Below are the code and all the weights of a small trained network. Each question names an input and a class and asks about switching units off, where a switched-off unit gives its printed mean instead of its output.

import numpy as np


def w(rows, s, z=0):
    codes = np.array(rows[::2]) - 128.0
    scale = np.full(codes.shape[1], s)
    scale[-1] = z or s
    return codes * scale


def f(y):
    return np.maximum(y, 0)


def log_softmax(a):
    a = a - a.max(-1, keepdims=True)
    return a - np.log(np.exp(a).sum(-1, keepdims=True))


def net(x, mask):
    res = np.array(x, float).reshape(1, 4) / 4 @ E
    y = f(res @ A[0][:, :-1].T + A[0][:, -1])
    res = res + np.where(mask, y, B[0][:, -1]) @ B[0][:, :-1]
    return log_softmax(res[-1] @ U[:, :-1].T + U[:, -1])


A, B = {}, {}
E = w([
[130,163,81,178,124,25,5],'x0',
[125,154,106,161,121,225,102],'x1',
[208,195,189,105,86,136,79],'x2',
[134,146,137,138,153,117,128],'x3',
],0.011)
A[0] = w([
[168,122,183,71,160,184,217,68],'N0',
[91,161,132,81,119,153,186,20],'N1',
[104,132,121,176,164,226,74,23],'N2',
[113,147,91,196,83,101,85,4],'N3',
[97,56,112,251,173,145,152,64],'N4',
[217,186,154,98,61,169,95,18],'N5',
[121,162,106,92,153,106,82,197],'N6',
[130,185,249,128,78,117,109,95],'N7',
[92,172,111,207,116,194,108,42],'N8',
[127,143,103,147,119,172,105,34],'N9',
],0.011,0.0024)
B[0] = w([
[195,216,183,189,47,86,121,255],'N0',
[187,138,150,236,187,145,168,182],'N1',
[97,131,238,92,117,87,254,177],'N2',
[225,190,134,246,95,88,136,195],'N3',
[86,124,16,146,239,193,58,197],'N4',
[109,98,116,138,237,186,75,219],'N5',
[139,199,186,147,8,79,198,183],'N6',
[94,35,107,17,243,201,52,207],'N7',
[43,190,221,56,130,69,155,174],'N8',
[108,74,176,84,136,76,190,152],'N9',
],0.0071,0.012)
U = w([
[254,173,111,241,53,201,91,59],'0',
[157,69,24,115,253,231,67,78],'1',
[143,97,145,40,128,87,177,252],'2',
],0.0071,0.003)

Each question gives the input, the list of numbers given to net, and the class t.
The units are the neurons (one row each of A and B). Each row of codes is followed by its name. A weight is (code - 128) times the scale printed after its matrix; where a second scale follows, it is the last column's (A, B and U).
mask holds one flag per neuron, in row order. A switched-off neuron (its flag False) gives its mean, the last column of its row in B, instead of its output. The means were averaged over made-up inputs and are rounded, as every weight is.
A unit's drop is (log p(t) with every unit on - log p(t) with that unit switched off) / (log p(t) with every unit on - log p(t) with every unit switched off).
The circuit of an input: a set's keep is (log p(t) with only the set's units on - log p(t) with every unit switched off) / (log p(t) with every unit on - log p(t) with every unit switched off). Starting from all 10 units, units are removed one at a time, each time the one whose removal leaves the highest keep (on an exact tie, the one counted first), for as long as the keep stays at least 0.8.
units of the circuit, in order: the units of the circuit, biggest drop first
unit that matters most: the unit with the biggest drop
k most important neurons: the k neurons with the biggest drops, biggest first
drop of u: that unit's drop, to one decimal
input [7,-4,8,6], class 1: unit that matters most : N7
input [7,-7,-6,3], class 0: 3 most important neurons : (N3; N7; N6)
input [-1,2,1,-3], class 2: units of the circuit, in order : (N4; N3)
input [-5,7,-3,7], class 2: 3 most important neurons : (N2; N8; N3)
input [-8,6,-8,-4], class 0: 3 most important neurons : (N0; N7; N1)
input [-3,6,3,5], class 2: units of the circuit, in order : (N2; N8)
input [5,1,7,-1], class 1: 3 most important neurons : (N7; N5; N0)
input [-6,-5,-5,-2], class 0: units of the circuit, in order : (N0; N1)
input [5,8,1,-8], class 2: units of the circuit, in order : (N8; N2)
input [-4,5,7,1], class 1: 2 most important neurons : (N5; N7)
input [-3,4,-3,-8], class 2: units of the circuit, in order : (N2; N5)
input [4,7,-5,-1], class 2: units of the circuit, in order : (N2; N8)
input [7,8,4,-6], class 2: units of the circuit, in order : (N8; N2)
input [-5,-4,-4,-3], class 0: unit that matters most : N0
input [8,0,-7,-2], class 0: 3 most important neurons : (N3; N7; N6)
input [-4,-5,-7,8], class 1: 2 most important neurons : (N4; N6)
input [-8,3,-8,6], class 0: 4 most important neurons : (N0; N7; N5; N1)
input [1,-2,3,-2], class 1: 2 most important neurons : (N0; N2)
input [0,3,4,0], class 1: 2 most important neurons : (N5; N0)
input [-2,-6,6,7], class 1: unit that matters most : N7
input [-8,-7,5,6], class 0: 2 most important neurons : (N0; N1)
input [3,2,8,-3], class 1: drop of N2 : 0.0
input [-5,6,-1,-7], class 2: drop of N7 : -0.2
